Below are the code and all the weights of a small trained network. Each question names an input and a class and asks about switching units off, where a switched-off unit gives its printed mean instead of its output.

import numpy as np


def w(rows, s, z=0):
    codes = np.array(rows[::2]) - 128.0
    scale = np.full(codes.shape[1], s)
    scale[-1] = z or s
    return codes * scale


def f(y):
    return np.maximum(y, 0)


def log_softmax(a):
    a = a - a.max(-1, keepdims=True)
    return a - np.log(np.exp(a).sum(-1, keepdims=True))


def net(x, mask):
    res = np.array(x, float).reshape(1, 4) / 4 @ E
    y = f(res @ A[0][:, :-1].T + A[0][:, -1])
    res = res + np.where(mask, y, B[0][:, -1]) @ B[0][:, :-1]
    return log_softmax(res[-1] @ U[:, :-1].T + U[:, -1])


A, B = {}, {}
E = w([
[255,125,101,126,207,53,35,228],'x0',
[86,21,194,50,250,64,57,36],'x1',
[30,195,25,35,183,83,143,190],'x2',
[119,167,131,150,116,104,112,107],'x3',
],0.0089)
A[0] = w([
[241,78,198,162,66,149,129,51,2],'neuron 1',
[68,102,149,151,90,154,157,101,66],'neuron 2',
[175,109,191,170,113,121,88,153,66],'neuron 3',
[100,76,190,59,198,90,108,51,203],'neuron 4',
[160,77,217,178,73,174,127,108,12],'neuron 5',
[233,122,107,188,211,74,41,254,116],'neuron 6',
[33,129,181,106,70,159,149,135,85],'neuron 7',
[147,172,121,154,91,153,166,167,175],'neuron 8',
[174,190,91,144,45,192,177,211,177],'neuron 9',
[126,160,178,202,157,164,143,79,28],'neuron 10',
[21,89,138,161,125,188,238,64,95],'neuron 11',
[174,168,93,164,66,147,214,171,183],'neuron 12',
[38,168,38,51,163,91,149,174,59],'neuron 13',
],0.0082,0.0014)
B[0] = w([
[54,70,37,137,28,96,151,116,228],'neuron 1',
[160,111,183,98,144,34,168,125,177],'neuron 2',
[100,81,48,130,38,79,175,165,183],'neuron 3',
[86,145,201,200,212,253,5,24,229],'neuron 4',
[85,68,52,96,74,117,130,136,206],'neuron 5',
[249,182,183,122,181,100,217,199,254],'neuron 6',
[212,197,156,78,134,47,187,142,187],'neuron 7',
[152,111,240,163,120,176,115,131,197],'neuron 8',
[54,142,152,213,188,157,31,94,253],'neuron 9',
[123,142,79,116,93,86,141,104,166],'neuron 10',
[206,212,215,64,170,59,211,148,222],'neuron 11',
[64,169,163,185,141,179,70,69,230],'neuron 12',
[30,13,8,123,2,113,141,177,220],'neuron 13',
],0.0069,0.013)
U = w([
[93,140,210,193,168,245,1,97,232],'0',
[213,177,189,99,151,36,172,170,138],'1',
[62,42,12,124,60,93,113,154,2],'2',
],0.0088,0.00087)

Each question gives the input, the list of numbers given to net, and the class t.
The units are the neurons (one row each of A and B). Each row of codes is followed by its name. A weight is (code - 128) times the scale printed after its matrix; where a second scale follows, it is the last column's (A, B and U).
mask holds one flag per neuron, in row order. A switched-off neuron (its flag False) gives its mean, the last column of its row in B, instead of its output. The means were averaged over made-up inputs and are rounded, as every weight is.
A unit's drop is (log p(t) with every unit on - log p(t) with that unit switched off) / (log p(t) with every unit on - log p(t) with every unit switched off).
most important unit: the unit with the biggest drop
k most important neurons: the k neurons with the biggest drops, biggest first
drop when u is switched off: that unit's drop, to one decimal
input [8,-8,-5,3], class 0: 3 most important neurons : (neuron 9; neuron 12; neuron 11)
input [3,-7,7,3], class 0: 3 most important neurons : (neuron 9; neuron 12; neuron 1)
input [8,-8,-1,-8], class 0: 4 most important neurons : (neuron 9; neuron 12; neuron 11; neuron 7)
input [-5,-5,2,1], class 0: 4 most important neurons : (neuron 9; neuron 6; neuron 12; neuron 8)
input [-2,-7,6,1], class 0: most important unit : neuron 9
input [-8,7,-3,5], class 1: 4 most important neurons : (neuron 11; neuron 7; neuron 9; neuron 2)
input [8,1,-7,0], class 1: 2 most important neurons : (neuron 6; neuron 13)
input [-6,-7,2,3], class 0: 3 most important neurons : (neuron 9; neuron 12; neuron 6)
input [-7,5,-7,6], class 1: 4 most important neurons : (neuron 11; neuron 13; neuron 7; neuron 2)
input [4,-3,-6,1], class 2: 2 most important neurons : (neuron 1; neuron 11)
input [-5,-2,-8,4], class 2: 2 most important neurons : (neuron 1; neuron 5)
input [-6,-3,-8,-1], class 2: 2 most important neurons : (neuron 1; neuron 5)
input [3,-5,5,2], class 0: drop when neuron 5 is switched off : 0.2
input [-2,5,-7,3], class 2: drop when neuron 5 is switched off : 0.1
input [-7,2,2,2], class 1: drop when neuron 3 is switched off : 0.0
